Below are the code and all the weights of a small trained network. Each question names an input and a class and asks about switching units off, where a switched-off unit gives its printed mean instead of its output.

import numpy as np


def w(rows, s, z=0):
    codes = np.array(rows[::2]) - 128.0
    scale = np.full(codes.shape[1], s)
    scale[-1] = z or s
    return codes * scale


def norm(h):
    return h / np.sqrt((h * h).mean(-1, keepdims=True) + 1e-5)


def f(y):
    return y / 2 * (1 + np.tanh(0.7978845608 * (y + 0.044715 * y**3)))


def log_softmax(a):
    a = a - a.max(-1, keepdims=True)
    return a - np.log(np.exp(a).sum(-1, keepdims=True))


def net(x, mask):
    res = np.array(x, float).reshape(1, 7) / 4 @ E
    u = 0
    for l in range(2):
        y = f(norm(res) @ A[l][:, :-1].T + A[l][:, -1])
        res = res + np.where(mask[u : u + 11], y, B[l][:, -1]) @ B[l][:, :-1]
        u += 11
    return log_softmax(norm(res)[-1] @ U[:, :-1].T + U[:, -1])


A, B = {}, {}
E = w([
[84,116,68,154,59,86,147,119,173,163],'x0',
[174,42,171,162,100,20,182,129,129,13],'x1',
[80,139,142,168,132,109,127,133,160,109],'x2',
[136,139,118,48,121,170,124,183,236,253],'x3',
[138,132,153,46,218,147,154,202,76,89],'x4',
[155,169,140,149,36,156,177,183,131,113],'x5',
[92,75,238,92,103,101,72,80,17,147],'x6',
],0.0044)
A[0] = w([
[179,80,126,76,99,114,86,139,140,166,60],'L0N1',
[55,200,107,99,137,119,155,154,223,148,208],'L0N2',
[149,144,182,134,73,161,113,182,86,157,46],'L0N3',
[151,138,59,138,200,164,103,130,160,72,183],'L0N4',
[113,192,80,98,215,127,82,163,116,89,30],'L0N5',
[56,197,161,76,144,140,101,41,87,169,139],'L0N6',
[67,150,95,166,129,215,68,30,135,135,5],'L0N7',
[126,186,193,2,173,238,64,105,89,66,57],'L0N8',
[129,138,156,170,51,100,112,116,75,54,243],'L0N9',
[92,49,157,60,152,117,112,183,136,220,74],'L0N10',
[150,134,182,79,211,149,125,100,94,133,55],'L0N11',
],0.0052,0.0017)
B[0] = w([
[73,127,132,102,64,121,138,61,149,61,140],'L0N1',
[208,157,58,108,110,150,92,248,118,130,220],'L0N2',
[155,99,133,99,72,214,129,68,214,139,150],'L0N3',
[171,10,160,152,85,136,212,62,185,78,187],'L0N4',
[147,26,138,161,67,153,200,170,154,158,162],'L0N5',
[140,159,11,191,102,69,120,139,54,136,208],'L0N6',
[72,172,137,61,171,48,111,132,24,144,174],'L0N7',
[177,163,136,150,114,190,141,200,206,183,252],'L0N8',
[230,155,159,193,64,90,230,75,146,40,255],'L0N9',
[156,139,158,110,98,32,72,2,97,47,188],'L0N10',
[47,91,170,130,148,125,133,226,169,165,181],'L0N11',
],0.0044,0.0036)
A[1] = w([
[150,112,88,73,159,117,160,138,158,15,101],'L1N1',
[160,160,107,117,101,225,109,144,158,148,134],'L1N2',
[155,153,126,167,175,85,204,100,87,33,111],'L1N3',
[45,158,146,136,144,128,124,111,115,153,3],'L1N4',
[66,170,98,156,152,131,47,104,76,182,86],'L1N5',
[119,142,143,226,158,108,161,144,85,3,121],'L1N6',
[159,118,171,118,175,190,135,106,58,114,112],'L1N7',
[118,77,202,115,172,138,77,162,153,106,48],'L1N8',
[44,188,88,165,130,139,67,132,71,152,91],'L1N9',
[142,123,144,90,176,254,135,112,57,112,98],'L1N10',
[142,129,103,206,105,155,123,89,107,67,68],'L1N11',
],0.0066,0.0037)
B[1] = w([
[96,135,132,99,109,97,78,103,26,121,181],'L1N1',
[190,107,93,190,115,163,176,156,145,102,203],'L1N2',
[137,150,161,169,38,88,142,43,89,107,239],'L1N3',
[141,154,127,140,79,83,62,117,114,175,113],'L1N4',
[106,224,79,80,154,50,56,144,31,129,174],'L1N5',
[156,98,154,125,3,107,114,13,76,115,254],'L1N6',
[146,153,67,146,152,121,184,188,199,192,152],'L1N7',
[55,106,143,152,130,134,75,122,161,99,132],'L1N8',
[96,127,80,21,201,61,54,135,60,187,166],'L1N9',
[151,131,69,243,120,197,212,156,213,163,155],'L1N10',
[116,118,197,103,166,61,64,86,106,74,177],'L1N11',
],0.0066,0.0055)
U = w([
[194,134,79,194,106,208,192,191,198,166,176],'0',
[126,111,188,158,54,72,122,12,64,65,223],'1',
[49,97,200,125,210,142,89,131,170,127,3],'2',
[103,198,48,81,165,85,40,153,59,195,151],'3',
],0.011,0.0047)

Each question gives the input, the list of numbers given to net, and the class t.
The units are the neurons (one row each of A and B). Each row of codes is followed by its name. A weight is (code - 128) times the scale printed after its matrix; where a second scale follows, it is the last column's (A, B and U).
mask holds one flag per neuron, layer by layer. A switched-off neuron (its flag False) gives its mean, the last column of its row in B, instead of its output. The means were averaged over made-up inputs and are rounded, as every weight is.
A unit's drop is (log p(t) with every unit on - log p(t) with that unit switched off) / (log p(t) with every unit on - log p(t) with every unit switched off).
The circuit of an input: a set's keep is (log p(t) with only the set's units on - log p(t) with every unit switched off) / (log p(t) with every unit on - log p(t) with every unit switched off). Starting from the 12 units with the biggest drops (on a tie, the unit counted first), units are removed one at a time, each time the one whose removal leaves the highest keep (on an exact tie, the one counted first), for as long as the keep stays at least 0.8.
circuit, biggest first: the units of the circuit, biggest drop first
unit that matters most: the unit with the biggest drop
top k neurons: the k neurons with the biggest drops, biggest first
k most important neurons of layer l: the k neurons of layer l with the biggest drops, biggest first
drop when u is switched off: that unit's drop, to one decimal
input [-1,-1,-1,-2,3,-8,-5], class 0: top 2 neurons -> [L0N9, L0N5]
input [3,-4,3,2,-2,4,-2], class 3: circuit, biggest first -> [L0N9, L1N9]
input [-6,-3,0,7,0,-2,2], class 0: unit that matters most -> L0N8
input [-2,3,-7,3,7,0,3], class 0: circuit, biggest first -> [L1N10, L1N7]
input [0,-8,-7,-3,2,7,5], class 0: top 2 neurons -> [L0N8, L0N3]
input [-8,1,3,0,1,-6,1], class 2: 2 most important neurons of layer 0 -> [L0N11, L0N2]
input [1,4,3,3,-4,7,-1], class 0: top 3 neurons -> [L0N10, L1N3, L1N6]
input [8,1,-2,2,8,-4,7], class 3: 2 most important neurons of layer 1 -> [L1N6, L1N3]
input [-4,-2,3,2,-1,-8,-1], class 3: 3 most important neurons of layer 0 -> [L0N6, L0N9, L0N7]
input [2,-8,-2,-8,6,5,8], class 0: 2 most important neurons of layer 1 -> [L1N10, L1N7]
input [-1,-2,-3,1,0,0,2], class 3: top 2 neurons -> [L0N6, L0N9]
input [-2,-8,-5,4,1,-7,-5], class 0: 2 most important neurons of layer 0 -> [L0N4, L0N5]
input [-7,2,-1,1,-3,-7,-2], class 2: drop when L0N9 is switched off -> 0.3
input [6,-3,-4,-3,-2,3,-1], class 3: unit that matters most -> L0N4
input [8,-6,-7,-8,8,1,1], class 0: drop when L0N5 is switched off -> 0.2
